Here is a tiny trained network, its code and every weight. The questions are about switching its units off for an input and a class, where a switched-off unit gives its printed mean instead of its output.

import numpy as np


def w(rows, s, z=0):
    codes = np.array(rows[::2]) - 128.0
    scale = np.full(codes.shape[1], s)
    scale[-1] = z or s
    return codes * scale


def f(y):
    return np.maximum(y, 0)


def log_softmax(a):
    a = a - a.max(-1, keepdims=True)
    return a - np.log(np.exp(a).sum(-1, keepdims=True))


def net(x, mask):
    res = np.array(x, float).reshape(1, 5) / 4 @ E
    y = f(res @ A[0][:, :-1].T + A[0][:, -1])
    res = res + np.where(mask, y, B[0][:, -1]) @ B[0][:, :-1]
    return log_softmax(res[-1] @ U[:, :-1].T + U[:, -1])


A, B = {}, {}
E = w([
[255,193,34],'x0',
[134,120,221],'x1',
[115,75,28],'x2',
[161,254,213],'x3',
[89,189,80],'x4',
],0.0067)
A[0] = w([
[166,128,163,117],'N0',
[165,186,130,219],'N1',
[103,27,109,214],'N2',
[141,109,126,134],'N3',
[87,167,94,229],'N4',
[191,192,132,172],'N5',
[160,110,140,106],'N6',
[125,66,121,254],'N7',
[161,165,199,123],'N8',
[75,103,136,118],'N9',
[160,5,143,255],'N10',
[177,133,87,185],'N11',
[69,143,185,155],'N12',
],0.017,0.0044)
B[0] = w([
[128,71,101,168],'N0',
[191,159,218,203],'N1',
[82,142,2,238],'N2',
[58,138,77,143],'N3',
[188,128,195,174],'N4',
[207,66,176,212],'N5',
[128,151,113,146],'N6',
[106,122,42,207],'N7',
[71,132,161,215],'N8',
[135,146,106,180],'N9',
[78,161,39,247],'N10',
[220,40,124,187],'N11',
[55,149,146,212],'N12',
],0.0076,0.012)
U = w([
[30,188,86,5],'0',
[135,84,37,190],'1',
[51,235,244,237],'2',
[254,85,144,117],'3',
],0.0092,0.0024)

Each question gives the input, the list of numbers given to net, and the class t.
The units are the neurons (one row each of A and B). Each row of codes is followed by its name. A weight is (code - 128) times the scale printed after its matrix; where a second scale follows, it is the last column's (A, B and U).
mask holds one flag per neuron, in row order. A switched-off neuron (its flag False) gives its mean, the last column of its row in B, instead of its output. The means were averaged over made-up inputs and are rounded, as every weight is.
A unit's drop is (log p(t) with every unit on - log p(t) with that unit switched off) / (log p(t) with every unit on - log p(t) with every unit switched off).
The circuit of an input: a set's keep is (log p(t) with only the set's units on - log p(t) with every unit switched off) / (log p(t) with every unit on - log p(t) with every unit switched off). Starting from the 12 units with the biggest drops (on a tie, the unit counted first), units are removed one at a time, each time the one whose removal leaves the highest keep (on an exact tie, the one counted first), for as long as the keep stays at least 0.8.
circuit, biggest first: the units of the circuit, biggest drop first
unit that matters most: the unit with the biggest drop
k most important neurons: the k neurons with the biggest drops, biggest first
drop of u: that unit's drop, to one decimal
input [8,-7,-2,-3,-8], class 3: circuit, biggest first	[N11 N2]
input [-7,4,-1,-8,-4], class 0: circuit, biggest first	[N10 N11]
input [-6,3,7,-5,-4], class 0: circuit, biggest first	[N10 N11]
input [-4,4,7,1,-8], class 0: circuit, biggest first	[N11 N10]
input [-2,-8,0,5,-5], class 3: circuit, biggest first	[N10 N2]
input [4,-4,-5,5,-1], class 3: unit that matters most	N5
input [-8,2,2,4,-6], class 0: 2 most important neurons	[N1 N10]
input [-6,3,2,-3,-3], class 0: drop of N11	0.2
input [1,-4,-6,2,7], class 2: drop of N10	-0.2
input [-2,5,2,3,5], class 2: drop of N9	0.0
